Each row of numbers belongs to one of the objects below and depends on some of the facts about them. Some rows are named. Which object is each other row?

Some rows with their names:
dreme: [  0  -1  -1   2   6 -11   2   0  -5   8  14  -6  -6   3  10  -5   3  -3
   3   5   4 -12   0  -4 -12   4  -5   0  -3  11  -1  -4   0   5  -6  -2
  -4  -3  11  -1  -1]
fleklasta: [  4  -4  -5 -17  -2 -14   1  -1  -4  13  26  -2  -8  14  11 -14 -11  -6
  12  11  11 -19   9  -5 -21   6  -9   6   0  15  -1  -9  -4   4 -12  -5
  -7  -9  10   3   4]
klakas: [  0   3   6  18   7   9  -6  -4   5 -10 -10  -5 -12 -14  16  14  -1   4
  -1  -6  -6  13   4  12   7   6   8  -4 -15   0  -7  -1   8   9   5  -2
  -4   9  -9  -6 -11]
flufler: [  9  11  -4 -33  -4 -19 -10  -4   7 -10  13   4 -12   4  11  -2 -11  -3
   7  -5   6   1  17   3  -6  -1 -17   5  -8  -4  -2   3  12 -10   2   4
   9 -19   9   3  15]
peskol: [  5  -1  -6  -1   9  -9   9  -1  -3   4  13   0  -6  -4  15  -2   1  -6
  -4   7   2 -10   6  -3  -7   8  -3   5  -1  14   3  -6   3  -1 -10  -4
  -9   0  10  -2   4]
gesta: [  4  -2 -10 -16   8 -15   0  -5   4  29  24   1 -10  11   6 -10 -11  -9
  12  14  12 -22  17 -13 -21   5   0   3  -5  12   0 -10  -3  -4 -13  -3
   2 -13  10   4 -16]
skiklotar: [ -6   6   1  20   8  -6  -4  -1  -2   1  -3  -2   2 -11   6   6  19   1
   0  -1  -7  -4 -17   8 -14 -20  -3   6 -16   4 -14  -2  -1  -3  10  -2
  -2  12  12  -3  -6]
fliplos: [  0  -1  -7   8  23  -9   1   1   9   3   4   6  -1 -28  21  11   9 -15
 -19   3   6 -11  -9  13   0  -5   9  15 -13   1  14  -6  -2 -18   8  -4
  -1  10  10 -10  -7]
bofle: [  3  -9  -3 -21  -2  -6   8   1  -1  14  23   6  -6   6  10 -16  -9  -6
   0  20  10 -18   8  -5 -16  10 -13  10   0  21   1  -8  -5  -1 -17  -5
 -12  -6  12   6   5]
sefur: [  0  14   2  22  12  -4 -16  -3   4  -3 -11  -9 -17  -4  10  11   0  11
  -6  -7   6  12  10  22  12   2  10 -16 -11 -13   2   1   2  14   9  -4
  -1   5 -12 -13  -5]
neske: [  1   5   7  18   5   9  -4   0   4 -10  -8  -6 -13 -11  18  11   0   5
  -5  -7  -1  13   4  13   5   7   9  -2 -15   1  -9  -3   9   7   5  -5
  -3   7  -8  -6 -12]
miklur: [  7   1   1 -24  -4  -6  -8  -3  10 -13   7   3  -3   3  -2 -18 -13 -12
  -3   2   5   6  18   2 -18   1 -15   5 -12   6  -7  15  11 -14   2   3
   2 -10   7   7  10]
skudu: [  4   0  -5 -15  -4 -15   3  -2  -5  14  27   2  -8  14   9 -15  -8  -2
  11  12  12 -18  10  -7 -18   7  -9   5  -3  14  -4 -10  -6   4 -16  -5
  -7 -11  11   4   1]
sagebres: [  0   4  -2   3   6 -11   3   1  -4  10  10  -3  -8   2  10  -3   4   0
   2   6   4 -12   0  -5 -11   2  -5  -1  -5  14  -3  -2  -1   4  -8  -2
  -4  -3  10  -1   0]
depen: [  2   0  -6   1  12 -13  11   5  -2  16  12   2 -10   2   4   2   5  -6
  10  14   8 -12   5  -8 -13  -4   5   5 -16  10   0  -5   5  -3  -1  -4
   1  -1   4   3  -7]
rutrem: [  3  -3  -3   3   5 -10   2   0  -3   5  17  -5  -6   3  13  -5   1  -5
   2   5   6 -11   2  -5 -11   4  -2   1  -3  11   0  -3   1   4  -4  -6
  -4  -2  11  -3  -6]
zustor: [  3  -8   9 -30  -7   2  -6   5  14  -9  17  -3  -8   9   2  -5  -9   1
  18  -6   1   4   4  -4 -17  -5 -27   6  -6   6 -18  13   9 -11   6   4
   9 -11   5   4  -6]
reti: [  1  -7  -4 -20   7 -10   7   5   3  18  26   3 -14  16   5  -5  -9  -8
  21  13  13 -19   9 -11 -23   3  -1  10  -7  21  -6  -6  -3  -6 -13  -5
  -1 -10  10   5 -12]

How the objects are related:
α: is of sort; ρ: points at
pluklem α 42; nuston α 750; tradi α 80; dofi α 750; suflan α 263
flufler α 42; trazitil α 750; skano α 880; gruflem α 80; miklur α 42
veflebrik α 42; pluvus α 750; klegrok α 80; skiden α 263; skifel α 42
pumu α 880; klugri α 80; dredror α 750; skadrim α 80; buskel α 750
klamozum α 42; niflu α 880; tiragem α 80; lubar α 42; guzom α 42
sagebres α 880; skiklotar α 263; petrepluk α 880; naplor α 750; gatri α 42
neske α 750; treni α 42; sadri α 750; dresker α 750; dastes α 750
flamur α 880; tresto α 42; sevik α 880; dratok α 42; ripu α 263
troregam α 80; delum α 263; kladan α 42; rosemi α 80; tregre α 80
kinus α 880; gedar α 750; klakas α 750; flaskur α 42; pudrem α 263
deskis α 42; kufan α 80; nugak α 42; flamas α 750; trisko α 263
noskem α 880; guzes α 80; kludomur α 42; bofle α 80; fledom α 880
kodan α 263; peser α 750; fliplos α 263; boluplal α 80; sedratro α 750
peskol α 880; brusum α 880; skeza α 80; tutron α 42; klisem α 750
skudu α 80; peskam α 42; pudrus α 263; papadri α 263; greten α 750
sotana α 880; pludrik α 42; drisom α 880; rutrem α 880; dokla α 750
zavan α 263; zustor α 42; tronepluk α 42; koski α 880; trapan α 80
napla α 880; loskom α 80; bibur α 42; sira α 880; rabrer α 750
fleklasta α 80; flufeko α 880; fliplo α 80; tuti α 750; sketan α 80
tastur α 263; reti α 80; fimo α 263; siste α 880; dadrak α 42
bruplar α 880; depen α 880; giki α 750; rifes α 750; nebrol α 750
zirigrik α 880; klutri α 750; sikles α 42; dreme α 880; skires α 263
veren α 42; bofik α 80; gronadro α 750; rukliflem α 42; fudrem α 880
vostom α 263; treplin α 80; lebis α 263; tutas α 263; tratim α 42
dulo α 263; sudretrol α 880; flakluk α 880; fetur α 42; tristum α 880
gridobom α 263; ritil α 750; zonostal α 880; maskim α 880; redu α 880
skazestem α 80; galar α 880; zikli α 263; klidrum α 42; fodrir α 42
sefur α 750; gesta α 80; fedi α 42; gesti α 263; vatudek α 42
fabritu α 42; kletrim α 263; graplik α 880; dozur α 880; klopem α 80
groki α 750; neni α 80; gruflem ρ treplin; gruflem ρ maskim; gruflem ρ klugri
klegrok ρ rifes; klegrok ρ bibur; klegrok ρ gesti; buskel ρ klopem; buskel ρ klugri
buskel ρ skiden; klamozum ρ skadrim; klamozum ρ dastes; klamozum ρ guzom; lubar ρ sagebres
lubar ρ rabrer; lubar ρ zavan; lubar ρ pudrem; lubar ρ pludrik; dresker ρ skano
dresker ρ bofle; dresker ρ gridobom; flamur ρ rutrem; flamur ρ nebrol; flamur ρ peskol
flamur ρ skifel; tresto ρ galar; tresto ρ gatri; tresto ρ nuston; tresto ρ skiklotar
tresto ρ ritil; tresto ρ kladan; tresto ρ flufeko; dratok ρ pumu; ripu ρ sedratro
ripu ρ loskom; ripu ρ dofi; delum ρ rukliflem; delum ρ kletrim; delum ρ skiklotar
rosemi ρ kinus; rosemi ρ galar; rosemi ρ klisem; rosemi ρ pluklem; rosemi ρ bibur
flaskur ρ deskis; flaskur ρ peskam; flaskur ρ sefur; flamas ρ groki; flamas ρ treplin
flamas ρ kufan; flamas ρ noskem; trisko ρ fetur; trisko ρ pluvus; trisko ρ nugak
kludomur ρ sadri; kludomur ρ treplin; kludomur ρ klisem; kludomur ρ klidrum; kludomur ρ tregre
kludomur ρ gridobom; kludomur ρ trapan; kludomur ρ gesti; kludomur ρ kladan; kodan ρ klopem
kodan ρ peser; kodan ρ kletrim; fliplos ρ groki; fliplos ρ skires; fliplos ρ dofi
brusum ρ tutron; brusum ρ siste; pudrus ρ tristum; pudrus ρ bofik; pudrus ρ rutrem
pudrus ρ skires; pudrus ρ siste; greten ρ sedratro; greten ρ papadri; sotana ρ tristum
sotana ρ dredror; sotana ρ papadri; drisom ρ loskom; drisom ρ fodrir; drisom ρ veren
dokla ρ petrepluk; dokla ρ fliplo; dokla ρ tiragem; dokla ρ ritil; tronepluk ρ veflebrik
tronepluk ρ rukliflem; tronepluk ρ pludrik; tronepluk ρ ritil; tronepluk ρ klakas; napla ρ treni
napla ρ koski; napla ρ veren; sketan ρ sikles; reti ρ fledom; reti ρ guzes
reti ρ dozur; bruplar ρ sagebres; bruplar ρ sefur; bruplar ρ tiragem; depen ρ gatri
depen ρ flufeko; giki ρ skazestem; giki ρ niflu; giki ρ fabritu; zirigrik ρ miklur
zirigrik ρ neske; klutri ρ zustor; klutri ρ tradi; klutri ρ neske; klutri ρ fedi
vostom ρ sevik; vostom ρ troregam; vostom ρ dadrak; vostom ρ gronadro; vostom ρ veren
lebis ρ bofik; lebis ρ fleklasta; lebis ρ zikli; tutas ρ fudrem; tutas ρ koski
tutas ρ papadri; tratim ρ dreme; tratim ρ boluplal; tratim ρ sudretrol; dulo ρ tuti
dulo ρ gedar; dulo ρ skiklotar; flakluk ρ tastur; flakluk ρ pluklem; flakluk ρ bibur
flakluk ρ flufler; zonostal ρ nuston; zonostal ρ suflan; gesta ρ bofik; gesta ρ loskom
gesta ρ naplor; gesta ρ tregre; gesta ρ papadri; gesta ρ sudretrol; vatudek ρ peser
vatudek ρ fimo; vatudek ρ peskam; graplik ρ sikles; graplik ρ nuston; graplik ρ sira
graplik ρ redu; neni ρ fimo

Rows to name:
No name comes twice in this set of rows, the named rows included.
[ -3  13  -9  24  12 -16  -9 -16  -5   8   2  -2   2 -16  12  12  16  -3
   5 -17 -12  -4   3   5 -15 -16  -3  -7  -5  -2 -12  -9   0  -4   7   5
  10   2  13 -12 -15] : papadri
[ -6   2  -3  -8  11 -15   1   6   0  21  22   6 -12  25  -3  -7 -10  -5
  21  15  16 -17  15  -3 -25   4  -2   4  -4  27  -9   4   1  -4 -25  -2
   6 -13   6   0  -7] : neni
[  2 -11  -5 -11   4  -4   9   5   0  17  23   4  -7  16  -6 -19 -10 -15
  15  21  16 -18   8  -9 -32   3   1  11 -12  21 -10   0  -1  -4 -11  -6
  -4  -7   7  11 -13] : sketan

The same objects again, as new rows of numbers:
Some rows with their names:
gridobom: [ 14  -7  10   0   6   7  -6   2  16  -7   0   7   5  -2 -15   3  22   0
   0   8   1   2   8  15 -16 -13   0   1  12  14  17]
veflebrik: [  2   5   0  -1  -1  -5 -10   2 -16 -11   5  -8   5 -10  17   7  -5   4
  13  -8  -8 -12   0 -26  -9   7  -2  -6  10  -1  12]
skiden: [ 16  -6   3   3   4  16   9  -2  11  -6   3   1   4   4 -28   8  23   5
   1   4  -2   4   7   8 -16  -8  -3   0  15  16  11]
trazitil: [ -8  -2   0   3  -2 -17   1  -4   3  -3  -4 -16  -9  -5  -7   3  10   3
  -9   3  -4  11  -7  19  15   3  13 -12   0  -3 -10]
klegrok: [ -5  -3   7 -21   9   4   0   4  18   5   1   0   9   7   2 -13  -7   4
   4  11   3 -15  -5 -16   3  -8   6  11 -19   4 -16]
sagebres: [  4   4   0   7   1  -1  -3   1 -13   5  -5  21 -17   4  -8   3 -18 -13
  -7  -7  16  -8  -4  -5  12   5 -18  -7   9   5   4]
bruplar: [ -1  10   5   8  -9   0   1  -3 -15   9  -6  19  -9  11 -13   7 -14  -8
   2  -1  15 -11  -2 -13  17   7 -17  -7  -9   8  -3]
gesta: [-10   5  11 -16   9  13  11   4  15  13   1  -3  10  13   2 -13  -4   0
   8   3  -3 -17  -2  -2   1  -3  12  16 -25  -8 -11]
sudretrol: [  3  -1  -3   6  -4   5  -4   3 -10  10  -7  21  -7   5   4  -2 -10 -14
  -8  -8  14   5   6  10   5  -1 -11   5  -1 -10   4]
graplik: [ -6  10  -7   9 -18  -1  -2  -5  -6  11  -1  22   3   3 -10   3 -10  -5
  -4  -4  10   2   9  -6   2   3 -16  -3 -25  10 -13]
greten: [-11   3   8   2  -5 -11   3  -8  -1   5 -10 -16  -2   2  -3   5  19  -1
  -1   0  -4   9  -4  27  15   5  21  -6 -13 -12  -9]
kinus: [  5 -10  -4   1  -8  -5 -16   2  -6   4  -6  25  -5   2   0  -1 -11  -9
  -9   0  18   3   4  -3   8  -3 -16   0  -5   7  -3]
guzom: [  4  -3 -12   4  -5   1  -2   0 -11  -9   7  -9   4  -7  24   1 -10   9
  14   2  -7   5  -1 -20  -4   3   0   2  10  -2  12]
zirigrik: [ -3  14   8  11 -17  -1   9  -1  -1  10  -5  10  -4   9   1   0 -14   2
 -13   1  23   4   1   1   3   4 -28   3  -9   6  -2]
trisko: [  5   9   6   9  -5  12  11  -5  15  -4   4   5   5   4 -23   4  10   7
   9  14  -8   4   3  11  -6  -9   1  -2  -5  22  13]
sotana: [ -3   7   1   9 -15   7   4  -3 -11  14  -6  17  -3  12  -3  -3  -8 -10
   1  -2  12   1   8   8  12   3 -10   7 -24  -9   2]
flufler: [  5  -9  -6  -4  -4  -7 -19   4  -8 -12   2  -6   9  -9  29   0  -6   8
  14   4  -3   1   1 -24  -6  -1   1   1   5  -1  12]
ripu: [  4  10  15   6  -4  15   9  -1  15   2  -1   3  10   9 -17   7  22  -1
  11   6  -7   0   7  20  -9  -8   7   3 -10   8  18]

Rows to name:
No name comes twice in this set of rows, the named rows included.
[ 13   4   8   7  -3  14  14  -6   9  -4   3  -1   9   8 -33  13  22   8
   8   6  -5  -4   7   1 -11  -4  -3  -4   1  20   7] : kodan
[ 14  -2   4   4   7  11   5  -1   9  -8   4   4   4  -1 -29   9  20   1
  -1  -2  -6  -2   6   7 -19  -6  -3  -7  18  18  12] : kletrim
[  1 -10  -5   2   6 -12   3  -7  -5  -5  -4 -19 -10  -4 -17   8  15   1
 -12  -4  -3   8  -7  10  11   8   9 -14  17  -3 -15] : peser
[ -6  -3   4 -17  21  13   8   9  13  11   3   2   2   7  10 -14  -7  -7
  -2  -6  -4  -7  -5   7  -7  -6  11  14   4 -13  -8] : loskom
[ -8  -4  -2   6   2 -16   1  -4  -2  -6  -3 -16 -14  -9  -9  -5   9  -3
 -12   5  -8   9  -2  28  16   5  14  -5   0 -15  -6] : nebrol
[  2  -4   1   2 -17  -4 -11  -3  -4   8  -8  21   1   9  -3   2 -12  -4
   1   8  19   2   3  -8  15  -3 -13   1 -22   8  -6] : flakluk
[  6  -8  -3   3  -7   0  -9   1  -7   7  -6  19  -5   5   1  -2  -9  -8
 -10  -2  20   7   5  -1   7  -1 -15   3  -1   1  -2] : skano
[ -1  -9   5 -22  17   6  -1   8  16   4   3  -1   7   4   4 -13  -3   0
  -5   2   5 -13  -3  -8  -7  -8   5  13   0  -3 -14] : trapan
[ -7   3   7   1   6 -21  -5  -3  -3  -7  -6 -14 -14  -8 -10   6   9  -3
  -8   0  -5  -1 -13  14  17   7  11 -19   9   2  -6] : rabrer
[ -6  -1   1 -14  18  10  10   6  12   5   6  -1  -4   3   1 -19 -12  -4
  -2   0  -4 -13  -2   0  -3  -3   6  15  -4 -12  -8] : fleklasta
[  0   1  -5   6  -7   7   2  -1  -7  17  -7  25  -4  10   8   5 -13  -9
  -4 -11  12  15  -3   7   7  -1  -8   0   4   3  -1] : sevik
[-11   5   9   4  -1 -21   4  -1   7  -6  -4 -22 -10  -9   3   0   9   7
 -26   1   5  14 -12  24   3   4  -1  -7  12  -2  -7] : neske
[ 10   3   5   4   8   5  -3   3  12  -9   5   8   5  -7 -26   8  18  -1
  -4  -2  -8  -3   8   8 -24  -9  -3  -8  12  19  12] : skiklotar
[  3   9  12   9  -6  15  10  -3  10  -1   3   0   5   5 -22   0  20  -1
  10  13  -7  -6  11  21  -6  -7   4   6 -18   4  19] : pudrus
[  9  -9  -5   4  -7   6  -3  -1 -10   8  -6  16  -5   7  -4   0  -6  -9
 -10  -5  20   6   8   0   6   1 -16   7   0  -7  -4] : noskem

Now the same objects, written a new way:
Some rows with their names:
gridobom: [ 11 -11  -3   6  16  -2 -12  -4  10  -3  23   3 -15  -8]
kletrim: [ -2 -12  11   6  19  14   1 -13   6  -3  23 -19 -15   1]
fimo: [-11  -3   2   2  20  18  24   3  22  14  11 -30 -32 -12]
skiklotar: [  6 -16  19   6  25  14  -2 -17  -6 -16  34 -18   3   0]
lubar: [ -6  -4 -10  -7 -10  10  25 -28 -25 -21  -6  -4  -3 -23]
kladan: [ 13  -6  -5   4 -17   2  -4 -20 -24 -27  -6  -8  -1 -22]
guzom: [ 11  -1 -12   3 -18   3  -4 -18 -22 -17 -13 -11  -9 -19]
dresker: [-23   3 -32   9  17   8  13  20 -13  -6   4  15  10  -5]
klutri: [-23   4 -30   7  16  13  15  17 -14  -3   0  13  11  -5]
sefur: [-21   3 -22  14  15  11   4  31 -12  -2  -6 -18   3  -1]
skudu: [ -2  27 -15   5  -5  -6   0  31 -29 -19  -3  -3   2   4]
dozur: [ -3  -7 -11  -2   6   6 -21   5   5  -2  -5  -6   4  -5]
zirigrik: [-14  -6 -16 -11  11  15   4  -6   5  -2  -1  14   5 -12]
noskem: [ -1  -5 -16   1   1  11 -24   2   7  -2  -4   4   1  -5]
depen: [-12 -13  -2  -9  14  14   4 -13  -5 -16  14   8  25  -9]
sagebres: [ -9  -9  -7  -4   6   8 -11   5   4  -2  -3 -12   2  -5]
napla: [ -5  -6 -20 -25  25 -10  11   6  -6   8 -10   5   9 -26]
flufeko: [  0 -14   0  -1  10   9 -20  -3  -5 -15   7  -9  21  -6]

Which object is each row?
No name comes twice in this set of rows, the named rows included.
[  8  -7 -13   6 -21 -12  -2 -13 -17 -25  -9  -7  -8 -24] : flufler
[  9  -9  -1   4  19   3 -17 -12   4  -2  21  -1 -17  -2] : zikli
[-11  10 -37  19   7  16 -18  20 -12  -3  -4  16   3   5] : groki
[-27  -1 -21   8  20  13  17  15 -22 -12   6   0  19  -2] : dokla
[-29 -19 -19 -21  19  -8  -8 -21 -18  -9   1  14   1   9] : sotana
[  3  -6  -1   4 -14  10   1 -26 -28 -28  -6 -22   0 -13] : rukliflem
[ -4 -10 -14  -7   8   0 -26   2  -3  -3  -4  -1   0  -1] : sudretrol
[-14  -4 -13  17  17  12  -5  20 -24 -16   6 -14  21   4] : ritil
[ -5 -13   9  -1  28  11  15 -21  -3  -9  36   1  -1  -8] : dulo
[ -6 -12 -10   2   4  -6 -19  11  11 -12  -1  -1   5  -9] : kinus

